Here is a tiny trained network, its code and every weight. The questions are about switching its units off for an input and a class, where a switched-off unit gives its printed mean instead of its output.

import numpy as np


def w(rows, s, z=0):
    codes = np.array(rows[::2]) - 128.0
    scale = np.full(codes.shape[1], s)
    scale[-1] = z or s
    return codes * scale


def f(y):
    return y / 2 * (1 + np.tanh(0.7978845608 * (y + 0.044715 * y**3)))


def log_softmax(a):
    a = a - a.max(-1, keepdims=True)
    return a - np.log(np.exp(a).sum(-1, keepdims=True))


def net(x, mask):
    res = np.array(x, float).reshape(1, 7) / 4 @ E
    y = f(res @ A[0][:, :-1].T + A[0][:, -1])
    res = res + np.where(mask, y, B[0][:, -1]) @ B[0][:, :-1]
    return log_softmax(res[-1] @ U[:, :-1].T + U[:, -1])


A, B = {}, {}
E = w([
[139,181,8,67,60],'x0',
[127,173,165,202,32],'x1',
[75,4,139,92,45],'x2',
[161,139,149,72,116],'x3',
[191,155,179,20,103],'x4',
[130,127,127,125,125],'x5',
[243,59,102,183,111],'x6',
],0.0045)
A[0] = w([
[124,60,66,64,254,37],'N0',
[91,35,132,74,80,119],'N1',
[61,96,41,219,172,146],'N2',
[125,154,20,111,87,69],'N3',
[121,107,97,121,140,3],'N4',
[5,160,130,106,153,91],'N5',
[112,98,121,132,115,50],'N6',
[140,120,119,151,123,77],'N7',
[169,97,95,158,128,40],'N8',
[172,192,118,145,191,113],'N9',
[102,81,120,113,107,105],'N10',
[147,158,100,164,177,94],'N11',
[128,108,168,155,152,91],'N12',
[135,182,188,199,18,140],'N13',
[96,82,118,130,99,78],'N14',
[120,157,36,116,86,88],'N15',
[93,111,89,171,150,149],'N16',
[76,171,156,138,85,149],'N17',
[172,94,88,165,126,59],'N18',
[81,102,83,197,129,103],'N19',
[113,155,124,134,140,26],'N20',
[244,53,103,174,128,98],'N21',
[184,105,122,189,107,123],'N22',
[149,177,104,165,182,74],'N23',
[98,84,144,118,76,92],'N24',
[117,93,227,180,180,84],'N25',
[84,64,122,125,87,73],'N26',
[124,145,70,123,101,35],'N27',
],0.0097,0.0037)
B[0] = w([
[151,2,8,128,145,194],'N0',
[177,209,142,188,131,224],'N1',
[185,179,90,78,63,254],'N2',
[123,72,220,116,78,184],'N3',
[97,90,130,160,127,93],'N4',
[27,163,127,112,169,201],'N5',
[108,124,149,164,140,106],'N6',
[108,114,121,137,136,111],'N7',
[63,127,145,143,145,118],'N8',
[178,156,165,189,146,188],'N9',
[141,144,137,160,135,144],'N10',
[131,158,128,184,100,152],'N11',
[111,108,150,127,91,141],'N12',
[160,43,27,123,137,236],'N13',
[134,127,150,171,144,135],'N14',
[126,72,194,114,76,177],'N15',
[138,147,116,113,109,176],'N16',
[100,126,90,105,164,178],'N17',
[54,118,147,135,150,132],'N18',
[167,143,114,111,130,176],'N19',
[88,113,158,166,135,98],'N20',
[43,196,133,70,160,217],'N21',
[84,135,105,107,164,174],'N22',
[127,145,148,213,130,157],'N23',
[149,153,125,178,127,156],'N24',
[131,65,204,116,10,221],'N25',
[138,148,157,189,152,156],'N26',
[105,82,169,142,105,119],'N27',
],0.022,0.0035)
U = w([
[175,154,98,100,109,255],'0',
[138,45,31,162,144,119],'1',
[111,73,209,126,52,56],'2',
[173,162,108,96,150,201],'3',
[164,175,134,254,168,43],'4',
[11,161,111,97,174,42],'5',
],0.0073,0.0045)

Each question gives the input, the list of numbers given to net, and the class t.
The units are the neurons (one row each of A and B). Each row of codes is followed by its name. A weight is (code - 128) times the scale printed after its matrix; where a second scale follows, it is the last column's (A, B and U).
mask holds one flag per neuron, in row order. A switched-off neuron (its flag False) gives its mean, the last column of its row in B, instead of its output. The means were averaged over made-up inputs and are rounded, as every weight is.
A unit's drop is (log p(t) with every unit on - log p(t) with that unit switched off) / (log p(t) with every unit on - log p(t) with every unit switched off).
The circuit of an input: a set's keep is (log p(t) with only the set's units on - log p(t) with every unit switched off) / (log p(t) with every unit on - log p(t) with every unit switched off). Starting from the 12 units with the biggest drops (on a tie, the unit counted first), units are removed one at a time, each time the one whose removal leaves the highest keep (on an exact tie, the one counted first), for as long as the keep stays at least 0.8.
circuit, biggest first: the units of the circuit, biggest drop first
unit that matters most: the unit with the biggest drop
k most important neurons: the k neurons with the biggest drops, biggest first
drop of u: that unit's drop, to one decimal
input [8,7,2,0,2,3,2], class 2: 4 most important neurons	N3, N15, N0, N27
input [-1,1,-6,0,5,0,2], class 4: unit that matters most	N9
input [2,8,-8,6,-7,-1,1], class 1: 2 most important neurons	N13, N1
input [7,-4,-4,-1,-2,3,-5], class 2: circuit, biggest first	N3, N15
input [5,-4,-4,-5,3,-2,8], class 5: circuit, biggest first	N21, N18
input [-2,-3,-5,3,4,0,6], class 5: circuit, biggest first	N21, N2
input [-2,-8,1,-8,-8,-8,5], class 0: 3 most important neurons	N2, N13, N21
input [5,-1,-5,1,-4,-5,7], class 5: circuit, biggest first	N21, N18
input [1,3,1,-4,-2,8,7], class 5: circuit, biggest first	N21, N22
input [-8,-6,2,4,4,2,7], class 2: 2 most important neurons	N25, N13
input [4,5,2,0,3,3,-1], class 1: circuit, biggest first	N13, N2
input [5,-6,-8,0,1,-1,-6], class 4: 3 most important neurons	N9, N23, N13
input [-7,8,-1,0,0,4,8], class 1: 3 most important neurons	N13, N5, N25
input [-2,-1,-4,0,-7,-4,8], class 5: circuit, biggest first	N21
input [1,7,0,-1,-5,2,0], class 1: 3 most important neurons	N13, N1, N21
input [7,8,-4,-4,-6,3,1], class 1: 2 most important neurons	N13, N25
input [-3,-8,1,4,-4,2,-5], class 1: 2 most important neurons	N0, N21
input [4,-5,8,-7,-5,-3,6], class 4: 3 most important neurons	N1, N26, N14
input [8,3,3,8,1,2,0], class 2: 2 most important neurons	N3, N15
input [1,-3,-4,5,-2,0,-8], class 5: unit that matters most	N5
input [-2,7,5,-5,3,-5,4], class 1: 2 most important neurons	N13, N2
input [-3,0,-8,0,-1,-3,-8], class 4: 3 most important neurons	N9, N23, N21
input [7,-4,-3,1,2,-7,-1], class 2: drop of N13	0.1
input [-3,8,3,-8,4,6,4], class 1: drop of N13	0.9
input [2,4,-2,-6,2,-6,-8], class 5: drop of N5	0.5
